Rows, each with the grade of its hidden value
[-0.04  0.19  0.10  0.49  0.24 -0.31 -0.08  0.51 -0.18 -0.29  0.24  0.14
  0.05 -2.02  0.04  0.44 -0.25 -0.03 -0.26 -0.24  0.52 -0.13] => (65)
[-0.70  0.25 -1.86 -1.04  0.26 -0.24  1.21 -1.49  0.31 -2.14  2.67 -3.69
 -0.23  1.51  0.17 -2.43 -0.25  0.41  0.26  0.56 -0.52  0.44] => (54)
[ 0.30 -0.36  0.39  0.56 -0.07  0.96  0.97 -0.41 -0.01  0.00 -1.18  1.82
  0.22  2.15 -0.01 -0.22 -0.24 -0.08  0.41 -0.08 -0.52 -0.08] => (54)
[-0.33  0.18  1.87  1.46  0.03  0.36 -0.94 -0.54 -0.58  1.66 -1.20  1.40
  0.53  4.36  0.01  0.36 -1.60 -0.24 -0.16 -0.47 -0.60 -0.59] => (57)
[ 0.13 -0.26 -0.21 -0.15  0.55  0.44  0.97  0.06  0.18  0.39  0.79  1.02
  0.08  2.66 -0.02 -0.02 -0.35 -0.01  0.15  0.11 -0.09 -0.06] => (63)
[ 0.07 -0.04 -0.18  0.58  0.14  0.43  0.21 -0.45 -0.03  0.35  0.18 -0.10
  0.11  1.23  0.03 -0.44 -0.22  0.02  0.13  0.27 -0.51 -0.07] => (54)
[ 0.30 -0.44 -0.08  0.18  0.64  0.62  0.91 -0.01 -0.16  0.70 -0.03  1.93
  0.16  4.33  0.04  0.12 -0.33 -0.21  0.33 -0.03  0.17 -0.17] => (54)
[-0.32 -0.06  0.27  0.29  0.18  0.40  0.04 -0.30 -0.23  0.13  0.38 -0.25
  0.18  1.57 -0.02 -0.48 -0.44  0.01  0.21  0.17 -0.41 -0.12] => (54)
[ 0.20 -0.40  0.27  0.92  0.34  0.14  0.17  0.06 -0.20  1.05  0.17 -0.46
  0.05  0.98  0.10  0.24 -0.45 -0.02  0.51 -0.36 -0.35 -0.52] => (59)
[-1.43  0.28  1.94  1.61  0.08  0.13 -2.62  0.81 -1.16  2.40  0.04 -0.51
  0.38  4.48 -0.07  0.31 -1.80 -0.36  0.06  0.12 -1.53 -0.88] => (59)
[-0.18 -0.53  0.18  1.10  0.38  0.64 -0.51  0.63 -0.44  1.73 -0.45  1.61
  0.13 -1.16 -0.17  1.36  0.31 -0.29  0.38  0.11 -0.17 -0.44] => (63)
[-0.32 -0.10  0.22  0.24  0.64  0.87  0.64 -0.34 -0.32  0.56  0.59  0.42
  0.26  4.60 -0.02 -0.78 -1.14  0.01  0.39  0.25 -0.62 -0.21] => (65)
[-0.06 -0.39  0.31  0.80  0.71  0.20  0.32  0.31 -0.32  1.29  0.32  0.59
  0.16  3.34 -0.04 -0.27 -0.43  0.00  0.04 -0.24  0.16 -0.41] => (59)
[-0.48 -0.17  0.17  0.40  0.42  0.32  0.50 -0.06 -0.44  0.10  0.44 -0.01
  0.21  3.45 -0.01 -0.77 -0.77  0.00  0.40  0.12 -0.39 -0.14] => (59)
[-0.32  0.05 -0.04  0.00  0.15  0.46  0.12 -0.40 -0.30  0.18  0.18 -0.11
  0.09  3.04 -0.03 -0.83 -0.74 -0.02  0.42  0.15 -0.66 -0.17] => (59)
[-0.07 -0.09 -1.58 -0.91  0.56  0.16  1.65 -0.97  0.23 -1.45  1.74 -2.87
 -0.14  4.61  0.03 -2.20  0.09  0.22  0.53  0.74 -0.72  0.29] => (63)
[-0.04 -0.01 -0.14  1.02  0.87  0.84  1.31 -0.18 -0.28  1.06  1.01  2.35
  0.31  7.42  0.00 -0.14 -1.39  0.06  0.55  0.70 -0.19 -0.14] => (57)
[-0.44 -0.01  0.03  0.25  0.44  0.47  0.58  0.02 -0.29  0.14  0.39  0.93
  0.17  4.31 -0.02 -0.15 -0.69 -0.01  0.42  0.21 -0.35 -0.09] => (65)
[-0.91 -0.63  1.42  2.19  1.14  1.51  0.22  0.36 -1.08  2.89  0.01  3.14
  0.72  9.54 -0.08 -0.26 -2.17 -0.27  0.82 -0.16 -1.15 -0.89] => (65)
[-0.16  0.11 -0.10 -0.23 -0.42  0.31  0.12 -0.51  0.00 -0.61 -0.36 -0.83
  0.13 -3.78 -0.04 -0.47 -0.34  0.00  0.28  0.26 -0.72  0.08] => (54)
[ 0.34  0.55 -0.30 -0.31 -0.55 -0.21 -0.14 -0.17  0.57 -0.58 -0.12  0.22
 -0.11  0.04 -0.01  0.47  0.42  0.04 -0.12  0.45 -0.08  0.28] => (57)
[ 0.01 -0.11 -0.25 -0.15  0.30  0.36  0.64 -0.35 -0.05 -0.13  0.82 -0.24
  0.11  1.27 -0.02 -0.62 -0.17  0.04  0.31  0.25 -0.36 -0.05] => (63)
[-0.38 -0.08  0.14  0.13  0.01 -0.08 -0.13 -0.14 -0.17 -0.23  0.15 -0.37
 -0.04  0.84 -0.05 -0.05  0.32  0.01  0.15 -0.27  0.03 -0.07] => (59)
[-0.05 -0.39 -0.93 -0.13  0.73  1.21  1.86 -1.44  0.11 -1.26  1.39 -0.76
  0.20  6.67  0.08 -2.66 -1.24  0.20  1.04  0.67 -1.13  0.18] => (63)
[-0.08  0.16  0.67  0.50 -0.03  0.09  0.39 -0.23 -0.19 -0.12 -0.10  0.06
  0.24  3.88  0.05 -0.62 -1.34 -0.01  0.24  0.03 -0.43 -0.18] => (59)
[-0.41  0.29 -1.37 -1.28  0.30 -0.41  0.29 -0.45  0.17 -1.21  2.45 -3.00
 -0.29 -1.22  0.02 -1.49  0.13  0.17 -0.16  0.75 -0.50  0.21] => (63)
[ 0.53  0.06 -0.13  0.81  0.44  0.18  0.43 -0.16  0.21  0.72  0.19  0.75
  0.17  0.39  0.09 -0.20 -0.58  0.06  0.20  0.54 -0.42  0.04] => (57)
[ 0.84 -0.23 -0.65 -0.86  0.18  0.57  2.31 -1.09  0.58 -2.11  0.11  0.44
 -0.02  3.23  0.11 -1.33  0.12  0.32  0.41 -0.06  0.23  0.47] => (54)
[ 0.32 -0.17 -1.56 -1.01  0.21  0.21  2.12 -1.58  0.59 -2.73  1.34 -2.51
 -0.06  2.38  0.02 -2.18  0.23  0.28  0.54  0.82 -0.69  0.60] => (63)
[-0.35 -0.74  0.34  1.12  0.81  0.15  0.02 -0.01 -0.38  1.40  0.41 -0.36
  0.11  1.53  0.06 -0.84 -0.65 -0.03  0.07 -0.65 -0.03 -0.60] => (59)
[ 1.10 -0.45  0.19  1.46  0.22  0.17  0.10 -0.32  0.33  1.20 -0.28 -1.24
  0.09 -4.59  0.14 -0.92  0.23  0.07 -0.20 -0.16 -0.46 -0.35] => (57)
[ 0.08  0.44 -0.25 -0.18 -0.22  0.57  0.25 -0.86  0.19 -0.22 -0.10  0.32
  0.17  1.80 -0.02 -0.32 -0.51  0.05  0.20  0.70 -0.52  0.16] => (57)
[-0.34 -0.15 -0.26  0.63  0.43  0.36  0.37 -0.17 -0.32  0.19  1.11 -0.21
  0.06  2.50 -0.02 -0.75 -0.55  0.01  0.31  0.24 -0.57 -0.11] => (63)
[-0.62 -0.14  0.05 -0.64  0.31 -0.20  0.01  0.82 -0.40  0.03  0.15  1.22
 -0.09  3.09 -0.03  0.92  0.00 -0.08 -0.03 -0.32  0.38  0.02] => (65)
[ 0.25 -0.29 -0.74 -0.22  0.65  0.58  2.01 -0.82  0.19 -0.65  0.79  0.31
  0.03  4.15  0.10 -1.14 -0.54  0.23  0.45  0.43  0.22  0.24] => (54)
[ 1.45  0.20 -0.53  0.87 -0.02  0.16  0.23 -0.32  0.62  0.37  0.11  1.10
  0.14 -1.86  0.15  0.55 -0.11  0.15 -0.12  0.61  0.12  0.25] => (54)
[-0.32  0.69 -0.42 -0.50 -0.17  0.47  0.66 -0.29  0.13 -0.67  0.44  2.05
  0.16  4.89 -0.06  0.84 -0.50  0.12  0.31  1.19 -0.36  0.45] => (57)
[ 0.76 -0.17 -0.17  0.73  0.53  0.37  0.24  0.14  0.08  1.24  0.26  0.88
  0.11 -1.35  0.12  0.08 -0.21  0.03  0.00  0.20 -0.07 -0.06] => (57)
[ 0.28  0.12 -0.32  0.39  0.17  0.33  0.03  0.04  0.15 -0.02  0.42  0.40
  0.15  0.36  0.04  0.30 -0.34  0.00 -0.04  0.27 -0.04  0.09] => (57)
[-0.35  0.16  0.41  0.52  0.57  0.32  0.16 -0.26 -0.24  0.65  0.64 -0.08
  0.25  4.58  0.12 -0.47 -1.39  0.05  0.19  0.00 -0.49 -0.27] => (59)
[-0.73  0.22 -0.13 -0.70  0.04  0.42  0.32 -0.25 -0.37 -0.65  0.35  0.67
  0.07  5.84 -0.12  0.07 -0.67 -0.05  0.50  0.52 -0.27  0.14] => (59)
